Small tables with named rows and columns. After each table, cells are looked up by row and column.

Table ganolob
	zotim	kod	vab	teb	kuv	nupu	bomi	rog
vutet	39	24	-21	-10	-43	44	31	50
zer	32	-15	84	-3	51	44	51	50
sef	32	-19	88	-21	35	25	38	28
buf	18	98	23	36	47	11	15	-2
vefa	32	94	23	29	55	31	15	-14
fonomi	34	-15	79	1	47	47	55	48
sop	-18	24	14	10	6	32	4	-2
resevat	35	28	-30	-5	-52	42	9	35

What is the zotim of fonomi in ganolob?
34
What is the vab of buf in ganolob?
23
What is the vab of sef in ganolob?
88
What is the teb of vefa in ganolob?
29
What is the kuv of sop in ganolob?
6
What is the nupu of zer in ganolob?
44
What is the vab of resevat in ganolob?
-30
What is the bomi of vefa in ganolob?
15
What is the nupu of vutet in ganolob?
44
What is the kuv of resevat in ganolob?
-52

numi =
         bami  paropa  dodep  fanova  meti  popufa   pip
suzovo   3581    3798   8215    5275  1698    2146  2578
mun      7022    4389   5977    5340  2740    6695  5022
fule     5278    5035   2511    3171  6822    3846  4575
gazik    5617    4434   5454    3911  6886    3215  2755
kos      3800    4304   4483    6428  3861    4414  5541
gog      5939    3369   3724    4393  5726    4199  5259
zefurup  5346    6182   7005    5671  4405    7308  5788
fenov    3990    5350   6418    4010  3735    7750  7043
zaf      3501    3561   4938    3519  4531    4304  5787
fabu     3372    4020   4820    4901  2956    6348  7016
kot      4677    4066   1446    5251  3865    4701  5991
teze     5902    1739   6778    5651  4881    4343  2265
sufom    2796    5129   7001    6363  3546    7548  6585

fanova of teze = 5651
fanova of kot = 5251
popufa of kos = 4414
meti of zaf = 4531
dodep of suzovo = 8215
meti of mun = 2740
dodep of zaf = 4938
paropa of fabu = 4020
paropa of suzovo = 3798
dodep of kot = 1446

dag:
,zuruba,guli,zopumit,petedu,gesogav,tagigo,datud,pusafe,pina
ror,66,119,81,70,152,133,101,100,134
mev,215,60,117,233,159,160,164,65,134
kemu,138,115,126,137,50,3,162,115,148
laf,24,142,82,121,145,109,113,103,92
soriv,132,77,180,131,127,170,106,84,109
magoso,128,57,128,129,108,154,110,171,59
tav,19,154,83,136,152,17,106,84,41
bamukit,95,198,84,140,94,182,124,99,82
rebod,96,72,149,68,59,126,164,107,114
kodi,196,92,190,134,224,191,82,106,141
kas,121,170,112,164,65,72,131,68,131
mosa,122,34,53,122,112,94,144,100,61
dogasod,149,94,175,107,184,167,40,155,191

laf, tagigo: 109
tav, datud: 106
mosa, zuruba: 122
bamukit, gesogav: 94
ror, zopumit: 81
rebod, pusafe: 107
laf, datud: 113
mosa, pusafe: 100
tav, gesogav: 152
magoso, zopumit: 128
kodi, zuruba: 196
mosa, zopumit: 53
laf, guli: 142
ror, pina: 134
kas, gesogav: 65
dogasod, zopumit: 175
bamukit, zopumit: 84
bamukit, zuruba: 95
rebod, tagigo: 126

zak:
|  | lak | diz | vuresal | fepenap |
|---|---|---|---|---|
| zol | 149 | 172 | 147 | 139 |
| nomama | 181 | 164 | 141 | 159 |
| lig | 156 | 177 | 21 | 167 |
| depavug | 176 | 158 | 252 | 145 |
| gom | 152 | 136 | 99 | 159 |
| ros | 159 | 181 | 197 | 144 |
| puliza | 152 | 245 | 14 | 171 |
| taf | 159 | 188 | 87 | 191 |
| kat | 152 | 222 | 157 | 175 |
| fivelu | 145 | 207 | 194 | 160 |
| sasi | 148 | 126 | 102 | 172 |

nomama, fepenap: 159
gom, vuresal: 99
lig, lak: 156
depavug, fepenap: 145
kat, lak: 152
zol, vuresal: 147
depavug, lak: 176
depavug, diz: 158
zol, diz: 172
sasi, diz: 126

bezu =
,dob,nop,gidap,ligedu
dogad,1165,6328,3394,5073
vid,-6121,-3077,-4567,-641
setib,-4250,-8485,-3902,-7319
bipa,-3399,-2458,936,1511
melud,-4275,-4486,-1750,836
fanoge,288,256,-2026,-175
bog,-2460,-8233,-3439,-1631
nafop,942,-2928,-5884,13
zupufa,-1298,-413,-1016,-466
vurodan,-340,-4313,-7948,-8266

fanoge, ligedu: -175
zupufa, ligedu: -466
bog, gidap: -3439
bipa, dob: -3399
setib, ligedu: -7319
melud, nop: -4486
Row with the largest nop: dogad

Table sop
columns: lizopag, kogebe, fenupev
penuke: [23212, 58520, 17195]
gafipu: [26278, 45495, 44113]
tor: [62253, 82651, 62270]
latut: [59307, 41104, 58422]

What is the lizopag of latut in sop? 59307
What is the fenupev of latut in sop? 58422
What is the fenupev of gafipu in sop? 44113
What is the kogebe of latut in sop? 41104
What is the lizopag of gafipu in sop? 26278
What is the fenupev of penuke in sop? 17195
What is the lizopag of penuke in sop? 23212
What is the kogebe of penuke in sop? 58520
What is the lizopag of tor in sop? 62253
What is the kogebe of gafipu in sop? 45495
What is the kogebe of tor in sop? 82651
What is the fenupev of tor in sop? 62270

kiv:
|  | zepal | perebis | vir | mis | sisoli | mep | sel | dabogu | viz | mef |
|---|---|---|---|---|---|---|---|---|---|---|
| gozoga | 570 | 974 | 7680 | 1232 | 4855 | 2938 | 2085 | 5522 | 2658 | 4562 |
| tef | 3344 | 4700 | 5754 | 4124 | 882 | 1803 | 4734 | 4295 | 3022 | 3517 |
| fibil | 5964 | 2332 | 5364 | 2871 | 2210 | 2130 | 2279 | 5188 | 3446 | 2866 |
| bot | 4294 | 1810 | 5980 | 4205 | 4790 | 7774 | 8045 | 7074 | 7945 | 1105 |
| sug | 4898 | 831 | 6652 | 8477 | 1886 | 1392 | 5758 | 2548 | 4732 | 4083 |
| tatene | 2378 | 4702 | 8208 | 5859 | 4415 | 7462 | 5328 | 4014 | 7496 | 5781 |
| zor | 4638 | 1280 | 1418 | 6850 | 2431 | 3716 | 5637 | 2177 | 8293 | 1786 |
| dolerog | 1662 | 5793 | 3476 | 4804 | 4317 | 1578 | 4162 | 4033 | 6821 | 5915 |
| sesale | 6665 | 7476 | 2084 | 7473 | 5597 | 4874 | 1830 | 1365 | 2744 | 7221 |
| pesa | 2522 | 7460 | 8064 | 3493 | 4145 | 1277 | 7530 | 7866 | 2396 | 7278 |
| mut | 7904 | 6125 | 2744 | 6068 | 4467 | 6673 | 1555 | 4547 | 7181 | 5681 |

viz of gozoga is 2658
viz of bot is 7945
dabogu of tef is 4295
mep of sug is 1392
vir of tef is 5754
perebis of mut is 6125
mep of fibil is 2130
mef of tef is 3517
zepal of bot is 4294
sisoli of pesa is 4145
sel of pesa is 7530

